Below are the code and all the weights of a small trained network. Each question names an input and a target symbol and asks about switching units off, where a switched-off unit gives its printed mean instead of its output.

import numpy as np


def w(rows, s, z=0):
    codes = np.array(rows[::2]) - 128.0
    scale = np.full(codes.shape[1], s)
    scale[-1] = z or s
    return codes * scale


def f(y):
    return np.maximum(y, 0)


def softmax(a):
    e = np.exp(a - a.max(-1, keepdims=True))
    return e / e.sum(-1, keepdims=True)


def log_softmax(a):
    a = a - a.max(-1, keepdims=True)
    return a - np.log(np.exp(a).sum(-1, keepdims=True))


def net(x, mask):
    ids = ['αεζθξσψω'.index(c) for c in x.split()]
    T = len(ids)
    res = E[ids] + P[:T]
    q, k, v = (res @ M[0].T for M in (Q, K, V))
    z = softmax(np.where(np.tri(T) > 0, q @ k.T / 4**0.5, -1e9)) @ v
    res = res + np.where(mask[0], z, O[0][:, -1]) @ O[0][:, :-1]
    y = f(res @ A[0][:, :-1].T + A[0][:, -1])
    res = res + np.where(mask[1:9], y, B[0][:, -1]) @ B[0][:, :-1]
    return log_softmax(res[-1] @ U[:, :-1].T + U[:, -1])


Q, K, V, O, A, B = {}, {}, {}, {}, {}, {}
E = w([
[103,95,87,111,191,156,111],'α',
[152,125,143,150,116,164,89],'ε',
[184,119,15,126,175,211,115],'ζ',
[80,91,140,131,174,96,183],'θ',
[175,123,100,116,133,121,9],'ξ',
[71,150,61,131,172,29,112],'σ',
[160,30,152,170,120,64,76],'ψ',
[32,145,154,112,252,203,139],'ω',
],0.02)
P = w([
[212,140,166,149,223,243,82],'0',
[64,180,50,118,89,147,112],'1',
[80,148,66,101,87,162,118],'2',
[88,128,124,80,54,122,119],'3',
[75,132,74,55,147,127,135],'4',
[68,147,114,80,137,105,122],'5',
[87,145,76,82,198,145,118],'6',
[144,140,114,94,143,97,63],'7',
[103,176,105,118,223,167,86],'8',
[127,203,53,114,254,186,86],'9',
[63,207,139,118,237,122,70],'10',
],0.0081)
Q[0] = w([
[153,206,172,167,139,121,38],'h1',
[183,92,92,173,179,153,80],'h1',
[105,50,150,147,55,95,119],'h1',
[174,147,160,89,55,134,253],'h1',
],0.0079)
K[0] = w([
[157,82,69,254,161,164,88],'h1',
[221,170,149,136,164,41,124],'h1',
[105,70,123,134,77,172,148],'h1',
[42,136,1,74,7,78,92],'h1',
],0.0057)
V[0] = w([
[101,177,45,107,138,185,165],'h1',
[57,125,221,138,170,181,149],'h1',
[188,7,104,229,72,163,112],'h1',
[62,8,114,194,149,121,199],'h1',
],0.011)
O[0] = w([
[158,35,102,165,150,238,208,245],'h1',
[234,125,165,65,71,135,107,102],'h1',
[124,156,129,97,198,52,237,254],'h1',
[224,241,75,254,100,149,165,53],'h1',
],0.0098,0.0057)
A[0] = w([
[164,180,46,209,138,206,62,81],'n1',
[125,138,138,23,104,158,183,176],'n2',
[187,71,86,101,129,139,138,41],'n3',
[156,77,227,127,149,2,182,198],'n4',
[181,164,103,171,123,93,188,119],'n5',
[97,89,66,118,128,169,191,137],'n6',
[107,203,92,130,149,19,166,49],'n7',
[54,78,93,52,52,155,153,4],'n8',
],0.008,0.0023)
B[0] = w([
[150,57,128,143,75,2,170,211],'n1',
[215,113,110,52,226,172,166,173],'n2',
[191,141,201,132,143,39,154,197],'n3',
[138,199,29,94,192,182,122,186],'n4',
[102,124,197,180,141,46,111,158],'n5',
[83,123,225,170,83,80,134,249],'n6',
[102,59,80,150,117,168,69,208],'n7',
[208,90,142,165,172,119,40,174],'n8',
],0.0068,0.014)
U = w([
[175,134,154,152,146,72,134,4],'α',
[171,142,69,13,121,135,217,203],'ε',
[167,100,148,177,194,99,194,115],'ζ',
[192,178,130,184,122,76,167,127],'θ',
[120,100,237,108,158,2,43,60],'ξ',
[72,28,90,138,49,76,85,206],'σ',
[180,206,51,165,162,105,191,231],'ψ',
[250,109,107,200,162,172,83,90],'ω',
],0.0053,0.004)

Each question gives the input, a string of symbols that net reads in full, and the target symbol t.
The units are the heads (4 rows each of Q, K, V and O) and the neurons (one row each of A and B). Each row of codes is followed by its name. A weight is (code - 128) times the scale printed after its matrix; where a second scale follows, it is the last column's (O, A, B and U).
mask holds one flag per unit, heads first, then neurons. A switched-off unit (its flag False) gives its mean, the last column of its rows in O or B, instead of its output. The means were averaged over made-up inputs and are rounded, as every weight is.
A unit's drop is (log p(t) with every unit on - log p(t) with that unit switched off) / (log p(t) with every unit on - log p(t) with every unit switched off).
The circuit of an input: a set's keep is (log p(t) with only the set's units on - log p(t) with every unit switched off) / (log p(t) with every unit on - log p(t) with every unit switched off). Starting from all 9 units, units are removed one at a time, each time the one whose removal leaves the highest keep (on an exact tie, the one counted first), for as long as the keep stays at least 0.8.
circuit, biggest first: the units of the circuit, biggest drop first
top k neurons: the k neurons with the biggest drops, biggest first
drop when u is switched off: that unit's drop, to one decimal
input ψ α ζ ζ ε σ ζ ε σ, target ψ: circuit, biggest first => [n4; h1]
input ζ ζ ψ ζ ζ ζ ε ε ζ ξ σ, target σ: circuit, biggest first => [n7; n3]
input ω ε θ ω σ ε σ ε σ ψ, target ω: top 2 neurons => [n6; n5]
input ψ ζ ε ξ ε α α, target ψ: circuit, biggest first => [h1; n6]
input ψ θ ζ σ ζ ζ ε ζ ζ ζ ε, target ψ: circuit, biggest first => [h1; n6; n1]
input σ ξ σ ω σ σ ξ, target σ: top 2 neurons => [n1; n2]
input ψ ε ξ ζ ξ, target ψ: circuit, biggest first => [h1; n4]
input ε ε σ ζ α ω ε α ε ε, target ε: top 2 neurons => [n6; n8]
input ε ψ ζ ζ ξ, target ε: circuit, biggest first => [h1; n6; n4; n2]
input ω ζ ζ, target ω: circuit, biggest first => [h1]
input ξ ζ ξ ζ ω ζ ζ, target ξ: circuit, biggest first => [h1; n8]
input ε α ε θ ε ψ, target ψ: circuit, biggest first => [n4; h1; n6]
input ψ ψ σ ζ ψ, target ψ: circuit, biggest first => [n4; h1]
input ε ζ ε σ, target ε: circuit, biggest first => [h1; n4; n6]
input ξ ξ ε, target ξ: top 2 neurons => [n8; n7]
input ζ ψ ζ ζ ε ω ε ζ ξ ζ ψ, target ζ: top neuron => [n7]
input θ σ σ ζ ξ, target θ: circuit, biggest first => [h1; n1]
input ε ψ ε ζ ξ α ξ, target ε: top 2 neurons => [n6; n4]
input ξ σ ε ε α θ σ ζ ξ σ σ, target σ: top 2 neurons => [n7; n3]
input ε ζ σ, target ε: top 3 neurons => [n4; n2; n6]
input ζ ψ ζ ζ ζ σ, target ζ: top neuron => [n1]
input ε ζ ξ α ζ ζ ε ω, target ε: top 2 neurons => [n6; n2]
input ε ψ σ α, target ε: drop when h1 is switched off => 0.8
